Below is a small trained network, with its code and all its weights. Each question gives an input and a target symbol and asks what happens when units are switched off, that is, made to give their printed mean instead of their output.

import numpy as np


def w(rows, s, z=0):
    codes = np.array(rows[::2]) - 128.0
    scale = np.full(codes.shape[1], s)
    scale[-1] = z or s
    return codes * scale


def norm(h):
    return h / np.sqrt((h * h).mean(-1, keepdims=True) + 1e-5)


def f(y):
    return np.maximum(y, 0)


def softmax(a):
    e = np.exp(a - a.max(-1, keepdims=True))
    return e / e.sum(-1, keepdims=True)


def log_softmax(a):
    a = a - a.max(-1, keepdims=True)
    return a - np.log(np.exp(a).sum(-1, keepdims=True))


def net(x, mask):
    ids = ['ΛΣαδεζθξ'.index(c) for c in x.split()]
    T = len(ids)
    res = E[ids] + P[:T]
    r = norm(res)
    for j in range(2):
        rows = slice(3 * j, 3 * j + 3)
        q, k, v = (r @ M[0][rows].T for M in (Q, K, V))
        z = softmax(np.where(np.tri(T) > 0, q @ k.T / 3**0.5, -1e9)) @ v
        o = O[0][rows]
        res = res + np.where(mask[j], z, o[:, -1]) @ o[:, :-1]
    y = f(norm(res) @ A[0][:, :-1].T + A[0][:, -1])
    res = res + np.where(mask[2:10], y, B[0][:, -1]) @ B[0][:, :-1]
    return log_softmax(norm(res)[-1] @ U[:, :-1].T + U[:, -1])


Q, K, V, O, A, B = {}, {}, {}, {}, {}, {}
E = w([
[186,170,162,95,35],'Λ',
[119,168,144,144,252],'Σ',
[168,179,68,101,138],'α',
[75,124,227,148,83],'δ',
[205,71,151,127,140],'ε',
[211,144,111,195,135],'ζ',
[113,245,127,177,123],'θ',
[119,112,129,8,131],'ξ',
],0.0041)
P = w([
[67,79,30,137,150],'0',
[130,135,134,117,170],'1',
[144,145,139,112,152],'2',
[161,154,153,113,137],'3',
[178,165,165,108,131],'4',
[190,162,156,107,121],'5',
[184,168,163,120,108],'6',
[197,170,169,116,95],'7',
[207,171,167,112,84],'8',
[202,165,164,126,80],'9',
[250,206,196,123,57],'10',
[204,167,171,116,79],'11',
],0.0024)
Q[0] = w([
[131,101,121,148,150],'h0',
[233,193,168,74,5],'h0',
[117,122,125,118,127],'h0',
[165,166,195,129,84],'h1',
[51,64,110,154,114],'h1',
[175,160,183,73,119],'h1',
],0.021)
K[0] = w([
[123,125,158,119,172],'h0',
[70,69,33,141,1],'h0',
[123,137,133,140,111],'h0',
[161,122,151,136,53],'h1',
[70,81,129,152,154],'h1',
[156,140,158,84,69],'h1',
],0.019)
V[0] = w([
[145,81,131,113,30],'h0',
[65,180,87,131,52],'h0',
[85,79,95,96,150],'h0',
[158,64,216,207,115],'h1',
[148,9,103,39,115],'h1',
[251,103,31,184,200],'h1',
],0.014)
O[0] = w([
[192,160,42,90,85,3],'h0',
[153,52,51,204,151,199],'h0',
[178,110,152,107,167,142],'h0',
[163,137,134,186,240,149],'h1',
[128,28,199,57,172,14],'h1',
[254,78,189,170,26,240],'h1',
],0.0097,0.0056)
A[0] = w([
[93,74,150,189,156,125],'n0',
[101,124,75,112,198,111],'n1',
[177,156,148,31,193,81],'n2',
[241,121,187,122,88,120],'n3',
[80,60,132,75,128,4],'n4',
[147,61,104,123,10,89],'n5',
[85,180,199,118,138,103],'n6',
[107,214,91,160,63,99],'n7',
],0.013,0.0037)
B[0] = w([
[120,174,117,46,144,192],'n0',
[180,160,198,153,91,193],'n1',
[105,24,65,142,168,165],'n2',
[85,94,45,203,185,254],'n3',
[105,62,86,157,71,139],'n4',
[161,225,112,7,156,202],'n5',
[133,112,196,113,34,178],'n6',
[89,52,91,176,160,202],'n7',
],0.016,0.0087)
U = w([
[24,199,133,99,230,36],'Λ',
[22,132,44,207,81,141],'Σ',
[43,35,98,45,120,131],'α',
[253,147,145,201,85,115],'δ',
[190,29,159,132,212,71],'ε',
[185,175,197,83,142,20],'ζ',
[112,122,203,185,27,254],'θ',
[176,173,66,14,57,239],'ξ',
],0.0058,0.0012)

Each question gives the input, a string of symbols that net reads in full, and the target symbol t.
The units are the heads (3 rows each of Q, K, V and O) and the neurons (one row each of A and B). Each row of codes is followed by its name. A weight is (code - 128) times the scale printed after its matrix; where a second scale follows, it is the last column's (O, A, B and U).
mask holds one flag per unit, heads first, then neurons. A switched-off unit (its flag False) gives its mean, the last column of its rows in O or B, instead of its output. The means were averaged over made-up inputs and are rounded, as every weight is.
A unit's drop is (log p(t) with every unit on - log p(t) with that unit switched off) / (log p(t) with every unit on - log p(t) with every unit switched off).
The circuit of an input: a set's keep is (log p(t) with only the set's units on - log p(t) with every unit switched off) / (log p(t) with every unit on - log p(t) with every unit switched off). Starting from all 10 units, units are removed one at a time, each time the one whose removal leaves the highest keep (on an exact tie, the one counted first), for as long as the keep stays at least 0.8.
circuit, biggest first: the units of the circuit, biggest drop first
unit that matters most: the unit with the biggest drop
k most important neurons: the k neurons with the biggest drops, biggest first
heads that matter: for each layer, one digit per head in row order, 1 if its drop is at least 0.15 and else 0, layers parted by /
drop when u is switched off: that unit's drop, to one decimal
input Λ Σ α θ θ ζ ζ θ α, target ξ: circuit, biggest first	[n5; h1]
input θ ζ ζ θ δ Σ Λ α, target Λ: circuit, biggest first	[h1]
input α ξ Λ θ ζ ξ ζ α ζ Σ θ ζ, target ζ: circuit, biggest first	[h1; n1; n3]
input ε δ ζ ζ ζ θ α θ α θ, target ξ: circuit, biggest first	[h1; n5]
input ε ε θ ε θ ε δ θ ζ θ Λ, target α: circuit, biggest first	[h0; n2; h1; n6]
input ζ δ θ θ ζ θ ε ζ ξ Λ Σ, target θ: heads that matter	11
input α ζ θ ζ Σ ε ζ Λ ε ξ ε, target ζ: 4 most important neurons	[n3; n1; n0; n7]
input ε Σ Λ α α, target α: circuit, biggest first	[h0; n2; h1; n6]
input θ θ δ, target Λ: heads that matter	01
input θ θ ζ Λ θ ε Σ ζ α, target Λ: 3 most important neurons	[n0; n3; n5]
input Λ α ζ ζ ζ ζ, target ξ: heads that matter	11
input ζ ξ Σ Σ Λ θ θ α Σ ζ ζ, target θ: 2 most important neurons	[n6; n3]
input ζ θ Λ δ ζ ε Σ ξ, target θ: circuit, biggest first	[h1; n1; n3; n5]
input α ξ θ θ ε θ ζ θ ξ Σ, target θ: unit that matters most	h0
input Λ δ α Σ θ, target ξ: circuit, biggest first	[h0; h1; n3]
input Λ α Λ, target ξ: heads that matter	10
input ε α Λ α ζ ε, target α: heads that matter	11
input θ α ξ, target α: heads that matter	01
input θ ξ α θ θ ε θ θ ξ ε Λ, target Λ: 2 most important neurons	[n0; n3]
input Λ Σ ε, target ξ: unit that matters most	h0
input θ Σ ξ Σ, target α: heads that matter	01
input ζ θ θ θ θ ε Σ θ Λ ε ε, target θ: 2 most important neurons	[n6; n5]
input ζ ξ θ Λ ε ζ θ Σ θ θ, target θ: 4 most important neurons	[n6; n3; n5; n1]
input θ Λ θ Σ ζ θ Λ Λ ε ε, target Λ: 3 most important neurons	[n0; n3; n5]
input ξ θ Λ, target ε: 2 most important neurons	[n2; n1]
input ξ θ θ θ ζ θ θ α θ Λ ξ α, target ε: drop when n2 is switched off	1.0
input ζ α ξ δ Λ, target θ: drop when n6 is switched off	0.6
input θ θ Σ Σ ε θ Λ ξ, target Λ: drop when n1 is switched off	0.0
input ε Σ Λ ξ Λ Λ θ θ ζ δ, target α: drop when n1 is switched off	0.1
input ε ξ ξ α ε θ δ, target Λ: most important neuron	[n2]
